Below are the code and all the weights of a small trained network. Each question names an input and a target symbol and asks about switching units off, where a switched-off unit gives its printed mean instead of its output.

import numpy as np


def w(rows, s, z=0):
    codes = np.array(rows[::2]) - 128.0
    scale = np.full(codes.shape[1], s)
    scale[-1] = z or s
    return codes * scale


def norm(h):
    return h / np.sqrt((h * h).mean(-1, keepdims=True) + 1e-5)


def f(y):
    return np.maximum(y, 0)


def softmax(a):
    e = np.exp(a - a.max(-1, keepdims=True))
    return e / e.sum(-1, keepdims=True)


def log_softmax(a):
    a = a - a.max(-1, keepdims=True)
    return a - np.log(np.exp(a).sum(-1, keepdims=True))


def net(x, mask):
    ids = ['ΞΨαβζμπσ'.index(c) for c in x.split()]
    T = len(ids)
    res = E[ids] + P[:T]
    u = 0
    for l in range(2):
        r = norm(res)
        for j in range(2):
            rows = slice(2 * j, 2 * j + 2)
            q, k, v = (r @ M[l][rows].T for M in (Q, K, V))
            z = softmax(np.where(np.tri(T) > 0, q @ k.T / 2**0.5, -1e9)) @ v
            o = O[l][rows]
            res = res + np.where(mask[u + j], z, o[:, -1]) @ o[:, :-1]
        u += 2
        y = f(norm(res) @ A[l][:, :-1].T + A[l][:, -1])
        res = res + np.where(mask[u : u + 8], y, B[l][:, -1]) @ B[l][:, :-1]
        u += 8
    return log_softmax(norm(res)[-1] @ U[:, :-1].T + U[:, -1])


Q, K, V, O, A, B = {}, {}, {}, {}, {}, {}
E = w([
[94,150,102],'Ξ',
[252,83,183],'Ψ',
[135,102,192],'α',
[115,114,44],'β',
[144,122,140],'ζ',
[111,31,92],'μ',
[96,114,100],'π',
[60,119,122],'σ',
],0.02)
P = w([
[57,122,69],'0',
[182,106,179],'1',
[118,128,162],'2',
[46,121,39],'3',
[187,102,183],'4',
[112,129,145],'5',
[2,113,15],'6',
],0.0098)
Q[0] = w([
[119,149,46],'0.h1',
[3,140,141],'0.h1',
[116,192,110],'0.h2',
[217,148,192],'0.h2',
],0.0061)
K[0] = w([
[128,206,179],'0.h1',
[123,141,178],'0.h1',
[195,78,127],'0.h2',
[101,113,1],'0.h2',
],0.0078)
V[0] = w([
[206,96,118],'0.h1',
[126,66,254],'0.h1',
[67,174,80],'0.h2',
[26,130,149],'0.h2',
],0.0075)
O[0] = w([
[97,12,223,50],'0.h1',
[130,185,171,121],'0.h1',
[216,177,203,170],'0.h2',
[1,37,152,255],'0.h2',
],0.0054,0.0025)
A[0] = w([
[120,152,137,250],'0.n1',
[78,113,198,139],'0.n2',
[170,122,129,93],'0.n3',
[254,64,126,46],'0.n4',
[151,163,222,116],'0.n5',
[99,84,147,176],'0.n6',
[91,151,47,110],'0.n7',
[90,174,109,234],'0.n8',
],0.0097,0.0026)
B[0] = w([
[84,163,157,179],'0.n1',
[131,109,168,199],'0.n2',
[21,116,134,144],'0.n3',
[90,114,65,198],'0.n4',
[187,1,81,174],'0.n5',
[128,101,91,217],'0.n6',
[170,241,124,253],'0.n7',
[148,209,234,232],'0.n8',
],0.0066,0.005)
Q[1] = w([
[85,147,73],'1.h1',
[2,115,91],'1.h1',
[107,68,35],'1.h2',
[161,148,54],'1.h2',
],0.0087)
K[1] = w([
[64,162,162],'1.h1',
[130,77,176],'1.h1',
[173,61,15],'1.h2',
[68,253,44],'1.h2',
],0.0066)
V[1] = w([
[181,143,181],'1.h1',
[144,89,91],'1.h1',
[126,254,104],'1.h2',
[215,37,189],'1.h2',
],0.0073)
O[1] = w([
[2,120,128,33],'1.h1',
[81,143,167,118],'1.h1',
[137,124,180,117],'1.h2',
[162,120,150,3],'1.h2',
],0.0077,0.0018)
A[1] = w([
[114,50,98,188],'1.n1',
[108,126,71,111],'1.n2',
[120,75,163,104],'1.n3',
[182,172,221,151],'1.n4',
[79,118,60,2],'1.n5',
[223,95,105,111],'1.n6',
[86,99,249,38],'1.n7',
[160,164,30,116],'1.n8',
],0.011,0.0029)
B[1] = w([
[110,208,199,253],'1.n1',
[174,130,39,184],'1.n2',
[134,180,143,192],'1.n3',
[198,112,152,184],'1.n4',
[239,114,88,178],'1.n5',
[29,184,106,203],'1.n6',
[126,124,2,191],'1.n7',
[103,125,75,204],'1.n8',
],0.0067,0.0049)
U = w([
[190,202,166,114],'Ξ',
[234,107,100,216],'Ψ',
[163,69,114,253],'α',
[142,139,60,183],'β',
[58,118,175,179],'ζ',
[75,18,103,64],'μ',
[86,188,146,58],'π',
[2,105,105,43],'σ',
],0.016,0.0043)

Each question gives the input, a string of symbols that net reads in full, and the target symbol t.
The units are the heads (2 rows each of Q, K, V and O) and the neurons (one row each of A and B). Each row of codes is followed by its name. A weight is (code - 128) times the scale printed after its matrix; where a second scale follows, it is the last column's (O, A, B and U).
mask holds one flag per unit, layer by layer, with each layer's heads first. A switched-off unit (its flag False) gives its mean, the last column of its rows in O or B, instead of its output. The means were averaged over made-up inputs and are rounded, as every weight is.
A unit's drop is (log p(t) with every unit on - log p(t) with that unit switched off) / (log p(t) with every unit on - log p(t) with every unit switched off).
unit that matters most: the unit with the biggest drop
top k neurons: the k neurons with the biggest drops, biggest first
top k neurons in layer l: the k neurons of layer l with the biggest drops, biggest first
heads that matter: for each layer, one digit per head in row order, 1 if its drop is at least 0.15 and else 0, layers parted by /
drop when u is switched off: that unit's drop, to one decimal
input μ Ξ μ ζ, target Ξ: unit that matters most : 0.n7
input Ψ β σ Ψ, target μ: top 2 neurons in layer 0 : [0.n8, 0.n4]
input α ζ μ μ π σ Ψ, target β: top 2 neurons in layer 1 : [1.n6, 1.n1]
input σ σ ζ, target ζ: heads that matter : 01 / 00
input Ψ Ξ α Ξ Ξ μ Ψ, target β: heads that matter : 00 / 01
input π α ζ, target ζ: top 3 neurons : [0.n5, 0.n8, 1.n6]
input ζ ζ ζ ζ, target Ξ: top 3 neurons : [0.n7, 0.n8, 0.n4]
input σ α ζ Ψ, target σ: top 3 neurons in layer 1 : [1.n6, 1.n1, 1.n5]
input σ α μ Ψ μ Ψ, target α: top 2 neurons : [0.n7, 0.n5]
input ζ Ψ σ Ψ, target μ: top 4 neurons : [0.n8, 0.n7, 0.n4, 1.n6]
input ζ Ψ Ξ α α Ξ Ψ, target σ: top 2 neurons : [1.n6, 1.n1]
input β Ψ μ μ Ψ α, target α: drop when 1.n7 is switched off : 0.2
input μ μ σ μ α Ξ, target Ξ: drop when 0.n8 is switched off : 0.6
input σ σ π μ ζ Ξ, target Ξ: drop when 0.n1 is switched off : 0.0
input β π α, target α: drop when 0.n8 is switched off : 0.1
